Below is a small trained network, with its code and all its weights. Each question gives an input and a class and asks what happens when units are switched off, that is, made to give their printed mean instead of their output.

import numpy as np


def w(rows, s, z=0):
    codes = np.array(rows[::2]) - 128.0
    scale = np.full(codes.shape[1], s)
    scale[-1] = z or s
    return codes * scale


def norm(h):
    return h / np.sqrt((h * h).mean(-1, keepdims=True) + 1e-5)


def f(y):
    return y / 2 * (1 + np.tanh(0.7978845608 * (y + 0.044715 * y**3)))


def log_softmax(a):
    a = a - a.max(-1, keepdims=True)
    return a - np.log(np.exp(a).sum(-1, keepdims=True))


def net(x, mask):
    res = np.array(x, float).reshape(1, 7) / 4 @ E
    u = 0
    for l in range(4):
        y = f(norm(res) @ A[l][:, :-1].T + A[l][:, -1])
        res = res + np.where(mask[u : u + 3], y, B[l][:, -1]) @ B[l][:, :-1]
        u += 3
    return log_softmax(norm(res)[-1] @ U[:, :-1].T + U[:, -1])


A, B = {}, {}
E = w([
[62,164,2,134,70],'x0',
[184,201,114,147,114],'x1',
[129,189,207,153,132],'x2',
[178,113,37,166,204],'x3',
[111,137,121,229,64],'x4',
[103,165,191,150,125],'x5',
[107,205,65,76,175],'x6',
],0.0091)
A[0] = w([
[198,127,187,215,251,1],'L0N0',
[121,174,135,3,249,51],'L0N1',
[193,157,121,46,178,63],'L0N2',
],0.015,0.004)
B[0] = w([
[137,121,154,229,250,236],'L0N0',
[215,204,103,17,51,254],'L0N1',
[227,167,125,134,84,203],'L0N2',
],0.014,0.0082)
A[1] = w([
[100,142,3,167,118,63],'L1N0',
[92,147,189,166,80,57],'L1N1',
[125,71,112,50,188,5],'L1N2',
],0.027,0.0029)
B[1] = w([
[40,177,67,252,30,255],'L1N0',
[30,108,204,25,128,222],'L1N1',
[176,62,106,50,153,153],'L1N2',
],0.017,0.0099)
A[2] = w([
[83,254,52,75,209,8],'L2N0',
[64,164,74,168,104,95],'L2N1',
[220,104,108,203,53,183],'L2N2',
],0.02,0.0012)
B[2] = w([
[211,174,208,205,20,214],'L2N0',
[168,105,88,203,101,254],'L2N1',
[26,168,56,67,247,245],'L2N2',
],0.014,0.0079)
A[3] = w([
[85,188,70,176,158,48],'L3N0',
[135,40,24,5,155,5],'L3N1',
[140,134,145,199,147,167],'L3N2',
],0.014,0.0021)
B[3] = w([
[107,79,59,160,194,254],'L3N0',
[180,4,100,160,122,211],'L3N1',
[102,125,192,141,171,216],'L3N2',
],0.013,0.0046)
U = w([
[119,125,47,132,207,2],'0',
[183,34,77,64,108,122],'1',
[32,109,201,34,97,165],'2',
[251,242,96,58,62,158],'3',
[168,137,220,215,237,104],'4',
[44,181,29,216,32,164],'5',
],0.013,0.0053)

Each question gives the input, the list of numbers given to net, and the class t.
The units are the neurons (one row each of A and B). Each row of codes is followed by its name. A weight is (code - 128) times the scale printed after its matrix; where a second scale follows, it is the last column's (A, B and U).
mask holds one flag per neuron, layer by layer. A switched-off neuron (its flag False) gives its mean, the last column of its row in B, instead of its output. The means were averaged over made-up inputs and are rounded, as every weight is.
A unit's drop is (log p(t) with every unit on - log p(t) with that unit switched off) / (log p(t) with every unit on - log p(t) with every unit switched off).
The circuit of an input: a set's keep is (log p(t) with only the set's units on - log p(t) with every unit switched off) / (log p(t) with every unit on - log p(t) with every unit switched off). Starting from all 12 units, units are removed one at a time, each time the one whose removal leaves the highest keep (on an exact tie, the one counted first), for as long as the keep stays at least 0.8.
circuit, biggest first: the units of the circuit, biggest drop first
k most important neurons: the k neurons with the biggest drops, biggest first
top k neurons in layer l: the k neurons of layer l with the biggest drops, biggest first
drop when u is switched off: that unit's drop, to one decimal
input [-7,-6,7,0,6,-8,1], class 4: circuit, biggest first	L0N0
input [-6,7,-5,1,-2,-4,-1], class 0: top 2 neurons in layer 0	L0N2; L0N0
input [1,-4,-8,-2,2,5,-4], class 2: 2 most important neurons	L0N1; L1N0
input [-7,-1,0,8,8,-6,2], class 4: 2 most important neurons	L0N0; L1N0
input [-5,2,-3,-3,2,-1,-3], class 2: 3 most important neurons	L1N0; L0N2; L2N1
input [0,3,-6,-1,0,-4,-7], class 0: 2 most important neurons	L1N1; L2N2
input [-6,-5,-8,7,-2,3,5], class 3: top 2 neurons in layer 0	L0N1; L0N2
input [-6,-7,-4,-1,3,-2,-4], class 1: circuit, biggest first	L1N2; L0N2
input [4,-1,7,-4,-1,3,2], class 2: 2 most important neurons	L1N1; L0N1
input [-2,2,6,-6,1,5,6], class 2: top 2 neurons in layer 1	L1N1; L1N0
input [0,2,-4,0,-8,0,-8], class 1: 2 most important neurons	L1N0; L3N1
input [0,1,0,6,0,-3,-3], class 0: 2 most important neurons	L1N1; L0N0
input [-8,0,-6,6,7,-3,4], class 4: 2 most important neurons	L0N0; L1N0
input [-4,-5,2,-1,7,4,-8], class 2: circuit, biggest first	L1N1
input [1,3,-6,3,-6,3,-6], class 1: 3 most important neurons	L1N0; L3N1; L0N0
input [-6,4,7,-4,2,-1,-8], class 2: top 2 neurons in layer 2	L2N1; L2N0
input [-7,5,-8,-1,3,-7,-1], class 0: 2 most important neurons	L1N1; L2N2
input [4,3,-7,2,-7,-3,5], class 3: 2 most important neurons	L0N1; L2N0
input [-5,4,5,-3,2,-3,8], class 3: 2 most important neurons	L0N1; L1N0
input [4,-4,6,-1,-2,0,2], class 3: circuit, biggest first	L1N0
input [-7,-5,-2,-2,5,4,4], class 4: drop when L0N0 is switched off	0.9
input [-7,4,-2,4,3,-5,-3], class 4: drop when L2N2 is switched off	0.0
input [-1,-2,-1,-2,-1,-4,2], class 3: drop when L0N1 is switched off	0.3
